How the units are linked:
ka: w727->w186, w656->w36, w785->w890, w476->w888, w801->w703, w960->w608, w440->w617, w969->w328, w264->w769, w619->w965, w186->w801, w529->w269, w951->w264, w97->w673, w546->w493, w93->w104, w769->w969, w269->w476, w617->w902, w52->w372, w906->w529, w328->w553, w313->w841, w902->w843, w36->w313, w553->w829, w685->w759, w3->w440, w759->w12, w12->w846, w432->w951, w841->w191, w993->w411, w552->w93, w774->w685, w890->w133, w646->w656, w191->w219, w493->w646, w133->w52, w472->w97, w888->w432, w277->w435, w411->w785, w449->w836, w836->w906, w843->w751, w711->w926, w372->w449, w257->w833, w926->w960, w751->w277, w608->w619, w846->w727, w435->w993, w829->w552, w965->w3, w104->w472, w673->w774, w703->w257, w833->w879, w219->w711, w879->w546
fe: w727->w801, w656->w313, w785->w133, w476->w432, w801->w257, w960->w619, w440->w902, w969->w553, w264->w969, w619->w3, w186->w703, w529->w476, w951->w769, w97->w774, w546->w646, w93->w472, w769->w328, w269->w888, w617->w843, w52->w449, w906->w269, w328->w829, w313->w191, w902->w751, w36->w841, w553->w552, w685->w12, w3->w617, w759->w846, w12->w727, w432->w264, w841->w219, w993->w785, w552->w104, w774->w759, w890->w52, w646->w36, w191->w711, w493->w656, w133->w372, w472->w673, w888->w951, w277->w993, w411->w890, w449->w906, w836->w529, w843->w277, w711->w960, w372->w836, w257->w879, w926->w608, w751->w435, w608->w965, w846->w186, w435->w411, w829->w93, w965->w440, w104->w97, w673->w685, w703->w833, w833->w546, w219->w926, w879->w493
ro: w727->w257, w656->w191, w785->w372, w476->w264, w801->w879, w960->w3, w440->w751, w969->w552, w264->w553, w619->w617, w186->w833, w529->w432, w951->w328, w97->w759, w546->w36, w93->w673, w769->w829, w269->w951, w617->w277, w52->w906, w906->w888, w328->w93, w313->w711, w902->w435, w36->w219, w553->w104, w685->w727, w3->w843, w759->w186, w12->w801, w432->w969, w841->w926, w993->w133, w552->w97, w774->w846, w890->w449, w646->w841, w191->w960, w493->w313, w133->w836, w472->w685, w888->w769, w277->w785, w411->w52, w449->w269, w836->w476, w843->w993, w711->w619, w372->w529, w257->w493, w926->w965, w751->w411, w608->w440, w846->w703, w435->w890, w829->w472, w965->w902, w104->w774, w673->w12, w703->w546, w833->w646, w219->w608, w879->w656
de: w727->w846, w656->w646, w785->w411, w476->w269, w801->w186, w960->w926, w440->w3, w969->w769, w264->w951, w619->w608, w186->w727, w529->w906, w951->w432, w97->w472, w546->w879, w93->w552, w769->w264, w269->w529, w617->w440, w52->w133, w906->w836, w328->w969, w313->w36, w902->w617, w36->w656, w553->w328, w685->w774, w3->w965, w759->w685, w12->w759, w432->w888, w841->w313, w993->w435, w552->w829, w774->w673, w890->w785, w646->w493, w191->w841, w493->w546, w133->w890, w472->w104, w888->w476, w277->w751, w411->w993, w449->w372, w836->w449, w843->w902, w711->w219, w372->w52, w257->w703, w926->w711, w751->w843, w608->w960, w846->w12, w435->w277, w829->w553, w965->w619, w104->w93, w673->w97, w703->w801, w833->w257, w219->w191, w879->w833

The rows follow the links: the fewer symbols apart two units are, the more alike their rows tend to be.

Each row is also shifted at random along 4 hidden directions that mean nothing.

Some units, each with a row of numbers:
w133
146 49 12 27 20 63 -9 -104 -36 27 -33 40 114 19 -34 35 -83 -66 121 -34 157 50 -10 49 -47
w841
17 -47 58 -12 -65 151 -15 8 -48 -46 -5 -118 55 -9 83 103 94 -109 -3 -46 -127 -31 -100 -63 6
w328
-25 38 -50 -9 83 -150 25 64 24 74 9 167 14 -39 10 -73 -45 -23 -30 57 -144 52 -9 29 2
w472
24 35 -136 66 16 -45 114 30 17 37 -43 -35 49 -105 80 -117 -66 -20 30 19 -123 -44 -49 44 10
w432
-10 -42 32 9 19 -31 -20 1 97 34 85 121 44 67 -30 -60 100 91 -17 81 -336 -2 97 -21 -44
w960
-105 31 273 53 -51 -99 -71 -1 -63 -112 -26 -109 -225 85 -101 89 -31 27 38 -86 30 -45 11 -5 -34
w785
70 18 83 23 26 -50 -89 -66 -6 12 -34 55 171 50 -20 81 12 -95 123 27 -192 69 -30 -48 -78
w104
25 57 136 17 -15 -98 102 37 26 63 -86 -47 230 -113 22 -107 -52 -38 23 45 97 -31 -69 40 -77
w186
-29 -40 -170 -121 -42 92 94 54 17 -4 35 5 16 -14 36 -37 -52 92 -141 -102 241 -52 -15 69 53
w529
95 -35 -114 21 6 96 25 -108 77 7 31 13 98 33 -38 -81 -12 99 80 34 15 -11 124 43 -21
w890
55 77 109 64 26 -76 -56 -69 -62 15 -55 38 51 25 -56 62 -57 -87 114 -3 48 64 -20 13 -84
w951
36 -27 37 -53 40 63 32 -22 95 87 82 108 83 45 5 -67 80 76 -48 62 -33 20 76 15 -60
w619
49 -86 91 -106 -72 195 -50 -37 -8 -97 20 -84 11 69 -54 87 64 18 20 -52 174 1 43 -8 29
w372
112 47 55 78 23 44 -2 -102 -44 16 -6 17 -43 26 -63 -20 -71 -13 137 -35 89 32 46 78 -39
w774
-17 58 -147 69 -18 -54 140 -12 11 19 -21 -82 6 -68 40 -93 -66 60 0 -56 -31 -112 -17 52 -1
w751
-18 17 168 29 53 -39 -168 -16 -2 21 18 31 -110 53 -35 105 108 -41 4 110 -46 81 29 -101 -30
w829
83 9 -63 -19 35 58 99 39 5 110 -5 110 90 -58 66 -103 -28 -64 -13 43 94 63 -37 73 16
w440
-48 -73 94 -46 -4 -20 -128 -19 11 -84 8 -41 -44 65 -74 61 63 31 18 37 -10 42 78 -85 13
w879
-108 -35 175 -39 3 -49 -9 139 -4 -9 -23 -49 -89 -61 16 3 37 -46 -97 36 88 8 -53 -34 63
w685
-39 -17 131 62 -83 56 124 32 43 13 26 -82 52 -13 53 -73 71 53 -36 -19 -173 -121 -44 22 -45
w759
-81 20 137 -7 -91 -171 111 4 88 -10 -67 -127 275 -16 -5 -58 -16 102 -47 -32 52 -159 -40 -8 -124
w219
-14 21 81 19 -72 29 -2 -25 -72 -79 -31 -100 -4 36 -2 121 3 -57 19 -96 44 -68 -80 -22 -23
w435
71 -4 -248 -31 64 47 -115 -69 -3 20 27 91 105 28 30 90 28 -76 14 42 -93 101 4 -73 8
w969
-8 23 -149 -55 74 -194 10 24 51 84 -17 149 169 -24 -8 -69 -67 45 -22 36 -39 49 0 6 -44

The symbols that take the first to the second take the third to the fourth, perhaps in another order. What is the fourth?
Answers are names.
A 21 24 -6 38 -54 209 17 -1 -102 -2 9 -92 -187 -12 74 90 35 -105 -28 -84 97 -40 -85 6 48
B -13 -16 155 -7 -91 31 -13 -24 -26 -75 -49 -132 199 14 26 133 68 -78 16 -50 -48 -59 -113 -64 -62
C 0 -97 95 -69 -22 112 -121 -37 23 -43 27 -32 15 49 -37 72 98 16 -2 94 25 63 70 -82 24
D w902

A 121 95 87 65 29 -6 -5 -106 -42 42 -48 23 -12 0 -74 8 -93 -29 134 -27 221 30 23 80 -47
B 11 -34 102 26 27 28 -10 -12 77 62 99 112 -31 50 -35 -81 98 104 -18 75 -144 14 89 2 -47
C 92 25 -136 45 6 -17 -2 -109 50 -11 -12 -11 69 18 -74 -60 -84 76 102 17 64 -14 103 56 -32
D w969

A -32 -72 -219 -44 25 -50 -153 -21 5 -116 19 -7 -63 53 -53 55 -3 53 21 20 -180 59 83 -89 84
B 113 9 122 16 -7 3 -11 -89 5 -4 -46 -23 216 21 -69 -9 -31 -5 157 -2 39 8 26 23 -91
C -23 31 -56 24 72 -133 32 81 1 86 11 133 -20 -43 17 -91 -36 -22 -10 28 -129 58 -25 36 3
D w727

A -53 36 -73 70 -28 -25 117 10 -10 1 17 -46 -134 -16 31 -75 -23 99 -58 -71 -38 -120 -10 74 -9
B -122 -26 -40 -59 -36 -84 49 84 7 -20 21 -6 -91 -8 -4 -23 -37 105 -115 -75 34 -60 -15 26 34
C 55 19 -51 -13 -30 306 47 34 -93 32 22 -97 -116 -55 116 81 45 -125 -56 -36 263 -12 -108 1 88
D w219

A 49 6 -140 55 -23 67 140 0 16 14 -4 -67 50 -72 77 -109 -26 29 11 -17 -94 -76 -23 57 23
B -51 -73 39 -60 -94 105 93 53 68 -41 63 -31 49 15 61 -40 82 76 -72 -73 -196 -97 -15 29 12
C -5 4 -96 2 53 31 -146 -30 -32 -3 31 41 -159 38 -10 81 25 -18 -15 63 38 94 54 -69 55
D w411

A 22 11 -13 53 67 -97 -122 -33 -29 3 -21 99 57 54 -18 81 20 -95 89 42 -369 88 -34 -73 -41
B 98 13 209 107 12 56 -6 -69 -20 6 11 4 -59 40 -88 -26 1 10 159 14 -49 20 86 54 -56
C -73 -15 3 -27 -78 -84 101 23 78 -20 3 -75 175 -13 1 -43 -1 107 -58 -56 -120 -119 -22 13 -59
D w257

A -33 22 104 11 59 -199 10 85 31 71 -15 150 42 -29 -24 -62 0 -10 -15 53 -211 52 -13 6 -65
B -155 -8 -92 -23 -34 -165 65 60 27 -54 30 16 -74 1 -15 -28 -35 98 -76 -73 -153 -93 -1 4 35
C -52 48 -26 29 88 -195 -15 40 35 80 37 172 -57 11 -31 -71 -6 49 -53 56 -154 43 24 14 -31
D w12

A -43 33 -43 62 91 -151 -164 -32 -40 8 -11 93 -117 47 -21 104 26 -76 21 57 -231 97 -3 -97 -22
B 42 69 144 133 69 -22 -86 -34 -97 52 8 103 -254 64 -44 77 -11 -113 92 -3 -151 85 -11 19 -31
C 9 109 -125 101 16 -95 145 -7 -11 41 -46 -43 -57 -112 37 -97 -124 16 5 -24 145 -84 -39 86 6
D w685

A 93 -29 -27 66 13 47 4 -92 15 -24 22 9 -7 35 -49 -67 -19 34 133 1 -168 13 99 51 -6
B 41 -19 51 -63 40 22 40 17 82 103 53 154 172 4 9 -60 41 43 -59 67 18 35 25 26 -57
C 81 -33 -64 -17 35 106 102 72 5 82 18 91 75 -85 87 -101 18 -76 0 34 -182 40 -51 63 59
D w12

A -69 9 -9 -16 -11 -113 -103 -32 -31 -99 -34 -48 -138 54 -111 68 -75 72 36 -48 183 3 66 -18 20
B 62 -98 -152 -111 -2 153 -133 -64 58 -7 21 23 230 24 39 87 95 -41 -9 84 32 87 41 -108 41
C 58 -4 -190 -54 52 61 -118 -71 -15 28 9 55 118 19 24 94 15 -68 -8 64 68 99 -5 -82 11
D w890

A -117 -71 -59 -76 2 -1 11 136 -10 -37 35 27 -168 -25 39 -27 11 13 -116 -24 -54 12 -8 16 116
B -25 45 -86 47 -21 22 1 3 -84 -22 -24 -105 -48 -42 74 107 -6 -97 -24 -38 44 -33 -88 -46 37
C -17 -100 288 -54 -95 104 -47 7 1 -126 0 -98 35 74 -60 83 100 3 33 -42 -96 -20 14 -43 -39
D w751

A 24 10 -162 0 -27 119 17 20 -62 -14 -18 -99 -30 -65 124 70 18 -118 -36 -24 39 -3 -102 -40 72
B -73 -6 -96 -21 -20 -108 -94 -40 -39 -130 -25 -74 -95 52 -97 68 -99 59 42 -65 101 8 63 -12 37
C -77 29 -51 23 23 1 -7 81 -81 0 -28 -63 -201 -81 71 35 2 -100 -64 21 122 6 -82 -27 78
D w960

A -15 -20 -5 -15 -17 108 -63 -28 -73 -91 34 -41 -237 71 -69 75 -21 54 34 -81 124 3 54 30 89
B 71 43 89 22 50 52 -102 -60 -28 66 -7 64 10 49 -7 106 61 -103 40 54 -3 80 -21 -41 -48
C -110 -74 -132 -73 -25 -21 43 99 -2 -54 52 25 -104 -5 45 -42 -22 72 -113 -63 -98 -41 -17 8 82
D w313

A 91 61 -74 59 30 -48 -11 -111 -27 -7 -37 -2 15 20 -63 -43 -116 26 127 -20 113 10 73 62 -47
B 56 -35 -42 -69 45 56 42 17 67 105 66 165 137 21 35 -74 58 20 -48 50 -98 33 4 29 -12
C -23 -90 17 -154 -51 240 82 97 3 -1 49 4 -19 -11 69 -20 66 14 -136 -49 143 -1 -17 33 94
D w841

A -21 -9 126 -14 -36 -5 0 56 -14 -13 -61 -122 102 -72 81 67 68 -118 -37 37 59 0 -112 -74 -7
B -17 -35 -97 -68 -60 -14 -53 -56 -21 -129 -31 -96 107 45 -54 94 -56 27 47 -111 50 -35 -4 -37 10
C 63 30 10 37 27 82 109 63 -11 93 -12 50 -5 -85 65 -118 -20 -77 13 28 -35 30 -47 85 42
D w12

A 34 -15 -76 -63 43 -35 66 54 48 85 -16 128 230 -54 57 -85 -13 -42 -16 56 -96 64 -28 21 -10
B -50 -29 -31 44 -60 68 119 44 16 -13 56 -21 -82 -6 58 -75 42 53 -44 -53 -203 -122 -13 41 17
C 23 -5 -4 63 30 -19 -15 -58 56 34 64 70 -74 43 -60 -77 24 112 24 47 -90 -20 119 35 -46
D w552

A -9 -18 80 19 -34 104 -51 -19 -83 -120 47 -55 -284 88 -68 75 -3 16 43 -100 77 -11 47 28 67
B 43 57 -84 22 68 -13 -112 -53 -43 40 -9 69 -38 35 7 102 6 -80 6 53 83 92 -1 -53 -12
C 56 -25 -8 -45 37 112 45 -9 82 105 81 158 89 38 25 -58 72 39 -68 46 17 26 46 39 -19
D w97

A -23 71 -146 24 -11 7 10 -19 -74 -29 -48 -106 -36 -47 66 80 -39 -95 -29 -58 196 -34 -95 -42 36
B 7 -66 84 -55 -99 121 -6 -36 -17 -104 -5 -108 178 52 21 108 64 -38 40 -85 -147 -47 -58 -52 -11
C -68 20 69 30 -43 -137 -59 -10 -60 -135 -29 -103 -85 50 -72 109 -51 9 70 -110 -45 -38 -22 -27 -18
D w965

A 27 18 83 77 -18 50 145 27 0 57 -10 -45 -35 -83 47 -114 9 -9 21 2 -82 -83 -37 71 -10
B -68 23 8 7 -23 71 107 45 -2 15 75 -8 -217 26 38 -44 5 106 -100 -89 107 -105 -13 93 33
C -84 -47 -287 -114 -2 -130 -26 71 9 -30 -69 -54 222 -120 61 20 -80 -44 -67 10 48 21 -70 -88 95
D w841

